Below are the code and all the weights of a small trained network. Each question names an input and a target symbol and asks about switching units off, where a switched-off unit gives its printed mean instead of its output.

import numpy as np


def w(rows, s, z=0):
    codes = np.array(rows[::2]) - 128.0
    scale = np.full(codes.shape[1], s)
    scale[-1] = z or s
    return codes * scale


def norm(h):
    return h / np.sqrt((h * h).mean(-1, keepdims=True) + 1e-5)


def f(y):
    return np.maximum(y, 0)


def softmax(a):
    e = np.exp(a - a.max(-1, keepdims=True))
    return e / e.sum(-1, keepdims=True)


def log_softmax(a):
    a = a - a.max(-1, keepdims=True)
    return a - np.log(np.exp(a).sum(-1, keepdims=True))


def net(x, mask):
    ids = ['βγεθλξστψ'.index(c) for c in x.split()]
    T = len(ids)
    res = E[ids] + P[:T]
    q, k, v = (norm(res) @ M[0].T for M in (Q, K, V))
    z = softmax(np.where(np.tri(T) > 0, q @ k.T / 2**0.5, -1e9)) @ v
    res = res + np.where(mask[0], z, O[0][:, -1]) @ O[0][:, :-1]
    y = f(norm(res) @ A[0][:, :-1].T + A[0][:, -1])
    res = res + np.where(mask[1:17], y, B[0][:, -1]) @ B[0][:, :-1]
    return log_softmax(norm(res)[-1] @ U[:, :-1].T + U[:, -1])


Q, K, V, O, A, B = {}, {}, {}, {}, {}, {}
E = w([
[138,144,155,118],'β',
[99,159,168,84],'γ',
[223,141,112,165],'ε',
[196,224,56,45],'θ',
[144,35,3,154],'λ',
[33,154,58,122],'ξ',
[115,29,83,158],'σ',
[214,88,138,105],'τ',
[167,90,162,118],'ψ',
],0.023)
P = w([
[156,84,136,253],'0',
[145,153,130,155],'1',
[123,154,140,110],'2',
[129,142,121,77],'3',
[106,132,104,46],'4',
[110,129,87,38],'5',
[103,117,81,41],'6',
],0.0057)
Q[0] = w([
[200,196,157,30],'h0',
[125,9,67,62],'h0',
],0.012)
K[0] = w([
[125,59,107,4],'h0',
[61,214,88,85],'h0',
],0.016)
V[0] = w([
[196,119,92,70],'h0',
[108,9,191,77],'h0',
],0.011)
O[0] = w([
[105,246,147,100,253],'h0',
[111,139,249,127,125],'h0',
],0.013,0.0031)
A[0] = w([
[176,138,153,119,24],'n0',
[201,143,204,117,129],'n1',
[68,142,160,71,125],'n2',
[49,146,145,191,58],'n3',
[83,118,128,77,177],'n4',
[173,44,65,201,1],'n5',
[126,84,155,128,104],'n6',
[70,167,145,252,123],'n7',
[114,65,102,99,212],'n8',
[124,188,90,134,92],'n9',
[171,108,137,56,116],'n10',
[70,171,86,144,65],'n11',
[135,137,72,238,92],'n12',
[119,40,134,131,189],'n13',
[144,218,115,173,62],'n14',
[77,181,117,121,24],'n15',
],0.017,0.0094)
B[0] = w([
[77,144,147,122,140],'n0',
[96,105,106,118,240],'n1',
[166,94,75,163,183],'n2',
[122,222,129,241,133],'n3',
[157,113,142,101,198],'n4',
[78,197,216,220,209],'n5',
[130,120,109,139,153],'n6',
[130,211,148,124,144],'n7',
[90,163,85,80,255],'n8',
[175,146,116,134,174],'n9',
[127,154,164,175,184],'n10',
[128,111,248,182,156],'n11',
[101,80,157,133,182],'n12',
[122,116,43,116,237],'n13',
[166,76,121,110,165],'n14',
[145,115,66,203,139],'n15',
],0.017,0.0088)
U = w([
[63,190,115,208,247],'β',
[39,83,78,28,51],'γ',
[163,118,187,218,176],'ε',
[167,123,145,172,33],'θ',
[160,97,131,143,17],'λ',
[149,92,146,152,130],'ξ',
[102,19,192,109,180],'σ',
[167,254,140,58,138],'τ',
[66,191,249,71,252],'ψ',
],0.015,0.0026)

Each question gives the input, a string of symbols that net reads in full, and the target symbol t.
The units are the heads (2 rows each of Q, K, V and O) and the neurons (one row each of A and B). Each row of codes is followed by its name. A weight is (code - 128) times the scale printed after its matrix; where a second scale follows, it is the last column's (O, A, B and U).
mask holds one flag per unit, heads first, then neurons. A switched-off unit (its flag False) gives its mean, the last column of its rows in O or B, instead of its output. The means were averaged over made-up inputs and are rounded, as every weight is.
A unit's drop is (log p(t) with every unit on - log p(t) with that unit switched off) / (log p(t) with every unit on - log p(t) with every unit switched off).
The circuit of an input: a set's keep is (log p(t) with only the set's units on - log p(t) with every unit switched off) / (log p(t) with every unit on - log p(t) with every unit switched off). Starting from the 12 units with the biggest drops (on a tie, the unit counted first), units are removed one at a time, each time the one whose removal leaves the highest keep (on an exact tie, the one counted first), for as long as the keep stays at least 0.8.
units of the circuit, in order: the units of the circuit, biggest drop first
k most important neurons: the k neurons with the biggest drops, biggest first
drop when u is switched off: that unit's drop, to one decimal
input τ τ γ ψ ε, target ψ: units of the circuit, in order => [h0]
input τ β γ, target τ: units of the circuit, in order => [h0 n5 n2 n12]
input σ σ θ ε σ β γ, target σ: units of the circuit, in order => [n8 n2 h0 n5]
input ε λ τ, target ψ: units of the circuit, in order => [h0 n13]
input τ λ σ ε ε, target σ: 2 most important neurons => [n14 n8]
input θ ψ γ σ σ β, target σ: 2 most important neurons => [n8 n2]
input β β γ λ σ ε, target σ: 2 most important neurons => [n8 n1]
input ψ τ λ β ψ, target σ: 3 most important neurons => [n8 n1 n5]
input λ θ ξ σ σ ψ, target β: 2 most important neurons => [n5 n10]
input ψ θ σ ψ β σ τ, target τ: 3 most important neurons => [n5 n10 n13]
input λ σ ε θ τ γ, target τ: 3 most important neurons => [n2 n5 n13]
input θ ψ γ ψ ψ θ ψ, target τ: 2 most important neurons => [n5 n10]
input λ τ ψ, target σ: 4 most important neurons => [n8 n5 n1 n2]
input ξ ξ ξ, target γ: 2 most important neurons => [n8 n10]
input θ σ τ γ β, target τ: 3 most important neurons => [n5 n2 n12]
input σ σ θ γ, target σ: drop when n5 is switched off => 0.2
input σ γ λ ψ, target γ: drop when h0 is switched off => 0.1
input σ ψ ε, target ψ: drop when n11 is switched off => 0.0
